Here is a tiny trained network, its code and every weight. The questions are about switching its units off for an input and a class, where a switched-off unit gives its printed mean instead of its output.

import numpy as np


def w(rows, s, z=0):
    codes = np.array(rows[::2]) - 128.0
    scale = np.full(codes.shape[1], s)
    scale[-1] = z or s
    return codes * scale


def norm(h):
    return h / np.sqrt((h * h).mean(-1, keepdims=True) + 1e-5)


def f(y):
    return y / 2 * (1 + np.tanh(0.7978845608 * (y + 0.044715 * y**3)))


def log_softmax(a):
    a = a - a.max(-1, keepdims=True)
    return a - np.log(np.exp(a).sum(-1, keepdims=True))


def net(x, mask):
    res = np.array(x, float).reshape(1, 7) / 4 @ E
    u = 0
    for l in range(4):
        y = f(norm(res) @ A[l][:, :-1].T + A[l][:, -1])
        res = res + np.where(mask[u : u + 7], y, B[l][:, -1]) @ B[l][:, :-1]
        u += 7
    return log_softmax(norm(res)[-1] @ U[:, :-1].T + U[:, -1])


A, B = {}, {}
E = w([
[53,125,152,124,92],'x0',
[131,124,121,123,130],'x1',
[208,1,112,176,20],'x2',
[135,129,125,129,132],'x3',
[190,155,178,84,100],'x4',
[127,132,127,131,127],'x5',
[142,192,65,135,18],'x6',
],0.0089)
A[0] = w([
[94,86,181,169,36,98],'L0N0',
[131,88,95,75,206,170],'L0N1',
[133,214,117,156,54,77],'L0N2',
[147,115,180,212,188,192],'L0N3',
[62,149,158,63,165,194],'L0N4',
[242,38,88,255,113,6],'L0N5',
[141,118,151,85,149,6],'L0N6',
],0.0079,0.0025)
B[0] = w([
[62,187,115,20,149,186],'L0N0',
[206,192,119,194,79,181],'L0N1',
[109,94,168,241,109,184],'L0N2',
[80,137,116,153,81,183],'L0N3',
[94,51,90,104,58,221],'L0N4',
[111,82,83,57,145,252],'L0N5',
[254,135,155,152,112,116],'L0N6',
],0.0086,0.0046)
A[1] = w([
[186,103,95,138,37,96],'L1N0',
[125,221,56,154,220,226],'L1N1',
[111,18,127,207,66,144],'L1N2',
[132,205,72,235,234,1],'L1N3',
[179,26,97,136,146,215],'L1N4',
[134,19,213,139,254,152],'L1N5',
[80,230,104,118,152,102],'L1N6',
],0.0069,0.0021)
B[1] = w([
[92,110,154,114,217,188],'L1N0',
[80,40,125,209,161,252],'L1N1',
[69,68,129,65,151,234],'L1N2',
[156,103,121,45,99,205],'L1N3',
[124,228,135,139,201,234],'L1N4',
[38,110,222,253,69,215],'L1N5',
[177,84,118,2,194,215],'L1N6',
],0.0073,0.0033)
A[2] = w([
[205,136,246,55,88,105],'L2N0',
[144,159,49,83,104,248],'L2N1',
[68,83,100,135,172,121],'L2N2',
[123,185,54,167,45,22],'L2N3',
[145,74,88,116,81,136],'L2N4',
[101,108,100,178,132,21],'L2N5',
[99,175,161,90,211,121],'L2N6',
],0.011,0.0015)
B[2] = w([
[98,139,67,170,19,193],'L2N0',
[113,157,227,210,117,201],'L2N1',
[176,167,143,165,76,254],'L2N2',
[51,117,209,205,183,154],'L2N3',
[113,6,232,131,255,174],'L2N4',
[131,155,127,83,39,154],'L2N5',
[146,31,171,124,199,180],'L2N6',
],0.0082,0.0062)
A[3] = w([
[83,232,119,87,228,124],'L3N0',
[215,135,69,154,212,228],'L3N1',
[69,226,86,210,80,99],'L3N2',
[35,68,105,139,190,212],'L3N3',
[28,92,209,131,77,250],'L3N4',
[255,126,149,179,150,150],'L3N5',
[137,115,148,59,196,135],'L3N6',
],0.0095,0.0014)
B[3] = w([
[115,12,182,90,165,134],'L3N0',
[163,178,86,84,135,153],'L3N1',
[174,80,127,116,128,167],'L3N2',
[170,155,95,153,98,208],'L3N3',
[184,177,118,103,173,250],'L3N4',
[92,191,109,94,148,154],'L3N5',
[171,138,179,76,81,147],'L3N6',
],0.011,0.012)
U = w([
[148,121,135,135,113,254],'0',
[152,125,135,134,118,186],'1',
[91,7,155,91,157,150],'2',
[79,124,208,229,129,18],'3',
[134,138,118,127,108,131],'4',
[109,124,82,158,49,85],'5',
[78,172,102,93,123,8],'6',
],0.015,0.0037)

Each question gives the input, the list of numbers given to net, and the class t.
The units are the neurons (one row each of A and B). Each row of codes is followed by its name. A weight is (code - 128) times the scale printed after its matrix; where a second scale follows, it is the last column's (A, B and U).
mask holds one flag per neuron, layer by layer. A switched-off neuron (its flag False) gives its mean, the last column of its row in B, instead of its output. The means were averaged over made-up inputs and are rounded, as every weight is.
A unit's drop is (log p(t) with every unit on - log p(t) with that unit switched off) / (log p(t) with every unit on - log p(t) with every unit switched off).
The circuit of an input: a set's keep is (log p(t) with only the set's units on - log p(t) with every unit switched off) / (log p(t) with every unit on - log p(t) with every unit switched off). Starting from the 12 units with the biggest drops (on a tie, the unit counted first), units are removed one at a time, each time the one whose removal leaves the highest keep (on an exact tie, the one counted first), for as long as the keep stays at least 0.8.
circuit, biggest first: the units of the circuit, biggest drop first
most important unit: the unit with the biggest drop
top k neurons: the k neurons with the biggest drops, biggest first
k most important neurons of layer l: the k neurons of layer l with the biggest drops, biggest first
input [4,-6,1,-2,0,-8,-6], class 0: most important unit -> L3N4
input [-3,4,-7,7,-2,-4,0], class 2: top 3 neurons -> (L1N6, L3N0, L3N4)
input [-2,4,1,6,-7,2,-6], class 5: top 2 neurons -> (L0N3, L2N1)
input [-4,0,-6,5,-8,-5,-2], class 5: 2 most important neurons of layer 3 -> (L3N4, L3N3)
input [3,-6,-3,1,-5,-8,5], class 0: top 2 neurons -> (L3N4, L3N2)
input [-8,6,5,4,4,0,7], class 6: 3 most important neurons of layer 1 -> (L1N4, L1N5, L1N0)
input [-6,-6,6,6,3,-5,8], class 3: top 3 neurons -> (L2N1, L1N6, L2N3)
input [7,7,1,5,-5,1,1], class 1: circuit, biggest first -> (L3N4, L2N0)
input [3,-4,6,-4,4,2,-7], class 3: 2 most important neurons of layer 3 -> (L3N1, L3N2)
input [0,5,7,2,5,-1,-8], class 3: top 4 neurons -> (L1N5, L0N4, L1N4, L1N6)
input [-6,0,-3,1,7,2,-1], class 5: circuit, biggest first -> (L2N0, L3N4, L2N4)
input [-3,-3,0,2,6,-3,6], class 3: circuit, biggest first -> (L2N3, L0N2)
input [3,2,6,0,-7,1,-7], class 3: 2 most important neurons of layer 2 -> (L2N0, L2N2)
input [1,4,8,-5,6,-6,8], class 2: most important unit -> L2N4
input [4,-7,4,-4,-1,0,8], class 3: circuit, biggest first -> (L2N3, L2N4)
input [3,-8,7,-6,-5,-7,-5], class 1: top 2 neurons -> (L3N3, L1N4)
input [-8,1,-6,-8,3,3,-8], class 3: 2 most important neurons of layer 0 -> (L0N0, L0N4)
input [8,1,4,-6,0,-4,6], class 6: top 2 neurons -> (L0N0, L3N4)
input [8,1,-8,8,0,-1,6], class 2: top 2 neurons -> (L3N0, L1N6)
input [-8,7,0,-6,-2,-1,-4], class 6: most important unit -> L0N1
input [-2,-3,-4,-4,5,-3,2], class 5: circuit, biggest first -> (L2N0, L0N0, L1N4)
input [0,-3,1,1,-4,-4,7], class 3: 2 most important neurons of layer 1 -> (L1N1, L1N5)
input [-8,2,-2,-3,-1,-4,4], class 6: top 2 neurons -> (L3N5, L2N6)
input [8,5,4,-4,-2,1,0], class 6: top 2 neurons -> (L0N0, L3N2)
input [-3,-7,-5,3,8,7,-3], class 5: top 4 neurons -> (L2N0, L2N4, L1N0, L0N4)
input [-8,-5,-8,7,-8,-2,8], class 2: top 3 neurons -> (L3N0, L1N6, L3N4)
input [7,-5,-8,-8,8,6,-2], class 2: top neuron -> (L3N0)
input [-4,0,8,2,4,1,8], class 2: circuit, biggest first -> (L2N4, L0N5, L1N0)
input [-5,5,-8,-4,8,-2,-3], class 2: top 4 neurons -> (L3N0, L3N4, L2N2, L0N2)
